Below are the code and all the weights of a small trained network. Each question names an input and a class and asks about switching units off, where a switched-off unit gives its printed mean instead of its output.

import numpy as np


def w(rows, s, z=0):
    codes = np.array(rows[::2]) - 128.0
    scale = np.full(codes.shape[1], s)
    scale[-1] = z or s
    return codes * scale


def norm(h):
    return h / np.sqrt((h * h).mean(-1, keepdims=True) + 1e-5)


def f(y):
    return y / 2 * (1 + np.tanh(0.7978845608 * (y + 0.044715 * y**3)))


def log_softmax(a):
    a = a - a.max(-1, keepdims=True)
    return a - np.log(np.exp(a).sum(-1, keepdims=True))


def net(x, mask):
    res = np.array(x, float).reshape(1, 8) / 4 @ E
    u = 0
    for l in range(2):
        y = f(norm(res) @ A[l][:, :-1].T + A[l][:, -1])
        res = res + np.where(mask[u : u + 5], y, B[l][:, -1]) @ B[l][:, :-1]
        u += 5
    return log_softmax(norm(res)[-1] @ U[:, :-1].T + U[:, -1])


A, B = {}, {}
E = w([
[50,185,100,114,228,2,116],'x0',
[177,157,124,138,184,196,230],'x1',
[146,133,101,81,111,121,120],'x2',
[115,150,156,69,168,212,57],'x3',
[124,129,140,129,135,153,124],'x4',
[214,150,77,50,130,107,156],'x5',
[25,248,106,125,49,180,176],'x6',
[124,128,142,140,158,157,159],'x7',
],0.0056)
A[0] = w([
[156,31,138,99,171,116,127,3],'L0N0',
[75,62,211,198,132,190,189,181],'L0N1',
[181,37,191,139,96,99,51,56],'L0N2',
[131,82,92,213,49,2,244,115],'L0N3',
[167,32,90,128,213,110,94,79],'L0N4',
],0.0063,0.0034)
B[0] = w([
[16,72,78,121,144,189,189,140],'L0N0',
[156,155,51,107,144,161,68,237],'L0N1',
[168,133,104,100,159,162,152,185],'L0N2',
[133,149,247,120,144,171,126,254],'L0N3',
[111,187,108,134,114,165,173,191],'L0N4',
],0.011,0.004)
A[1] = w([
[27,155,121,109,185,34,181,43],'L1N0',
[136,199,70,49,122,146,87,254],'L1N1',
[116,8,124,167,199,48,192,122],'L1N2',
[229,32,117,149,220,113,111,45],'L1N3',
[255,134,105,125,156,90,193,237],'L1N4',
],0.0071,0.0018)
B[1] = w([
[170,188,65,11,52,130,83,192],'L1N0',
[123,194,196,170,151,20,171,254],'L1N1',
[96,169,84,92,108,146,135,150],'L1N2',
[48,160,96,124,91,46,135,189],'L1N3',
[104,198,164,135,122,70,68,228],'L1N4',
],0.011,0.0047)
U = w([
[162,164,180,103,154,159,94,169],'0',
[224,145,61,90,46,178,94,184],'1',
[127,143,139,198,156,114,89,195],'2',
[134,114,221,125,196,152,129,145],'3',
[74,141,32,161,55,129,254,94],'4',
[144,89,170,176,172,83,107,172],'5',
[148,119,133,193,144,95,134,67],'6',
[182,141,110,158,114,143,153,5],'7',
],0.0074,0.0029)

Each question gives the input, the list of numbers given to net, and the class t.
The units are the neurons (one row each of A and B). Each row of codes is followed by its name. A weight is (code - 128) times the scale printed after its matrix; where a second scale follows, it is the last column's (A, B and U).
mask holds one flag per neuron, layer by layer. A switched-off neuron (its flag False) gives its mean, the last column of its row in B, instead of its output. The means were averaged over made-up inputs and are rounded, as every weight is.
A unit's drop is (log p(t) with every unit on - log p(t) with that unit switched off) / (log p(t) with every unit on - log p(t) with every unit switched off).
The circuit of an input: a set's keep is (log p(t) with only the set's units on - log p(t) with every unit switched off) / (log p(t) with every unit on - log p(t) with every unit switched off). Starting from all 10 units, units are removed one at a time, each time the one whose removal leaves the highest keep (on an exact tie, the one counted first), for as long as the keep stays at least 0.8.
circuit, biggest first: the units of the circuit, biggest drop first
unit that matters most: the unit with the biggest drop
k most important neurons: the k neurons with the biggest drops, biggest first
k most important neurons of layer l: the k neurons of layer l with the biggest drops, biggest first
drop when u is switched off: that unit's drop, to one decimal
input [6,0,2,2,1,-2,0,-1], class 1: circuit, biggest first : L1N0, L0N3
input [8,3,-7,5,-4,6,6,5], class 1: 3 most important neurons : L1N0, L0N1, L0N3
input [-6,-3,5,-1,1,8,-6,-3], class 2: 4 most important neurons : L1N4, L1N3, L1N0, L0N3
input [-8,-3,-3,0,-6,-6,-8,-3], class 1: unit that matters most : L1N1
input [-3,5,5,-6,-7,-7,0,-2], class 0: 2 most important neurons : L0N3, L0N1
input [-6,-1,-7,-7,4,2,-5,-5], class 3: 3 most important neurons of layer 0 : L0N3, L0N0, L0N4
input [-3,-8,-3,-8,-2,-1,7,-7], class 3: circuit, biggest first : L0N3, L1N0
input [-5,-5,-6,-1,-2,-7,-8,-6], class 4: 2 most important neurons : L1N3, L0N0
input [-5,4,-4,-4,-3,-1,-8,1], class 4: 3 most important neurons : L1N3, L0N0, L1N1
input [1,8,-6,-7,-8,-7,3,0], class 0: 3 most important neurons of layer 0 : L0N3, L0N1, L0N0
input [-5,2,7,2,5,8,-4,4], class 2: 2 most important neurons : L1N4, L0N3
input [-4,4,4,-8,-4,5,-6,-3], class 3: 3 most important neurons of layer 0 : L0N3, L0N1, L0N4
input [-7,4,-5,-7,3,-6,-4,-2], class 1: 2 most important neurons : L0N1, L1N1
input [-4,-5,6,-1,-5,7,1,6], class 2: most important neuron : L1N4
input [6,-5,0,-6,7,-7,-2,5], class 0: 2 most important neurons : L0N3, L1N0
input [-3,6,5,-6,3,-6,-7,4], class 4: drop when L0N2 is switched off : -0.1
input [5,0,-7,-7,-3,-1,-2,0], class 3: drop when L0N3 is switched off : 1.9
input [8,-6,-7,-2,-5,5,-2,5], class 1: drop when L0N2 is switched off : 0.0
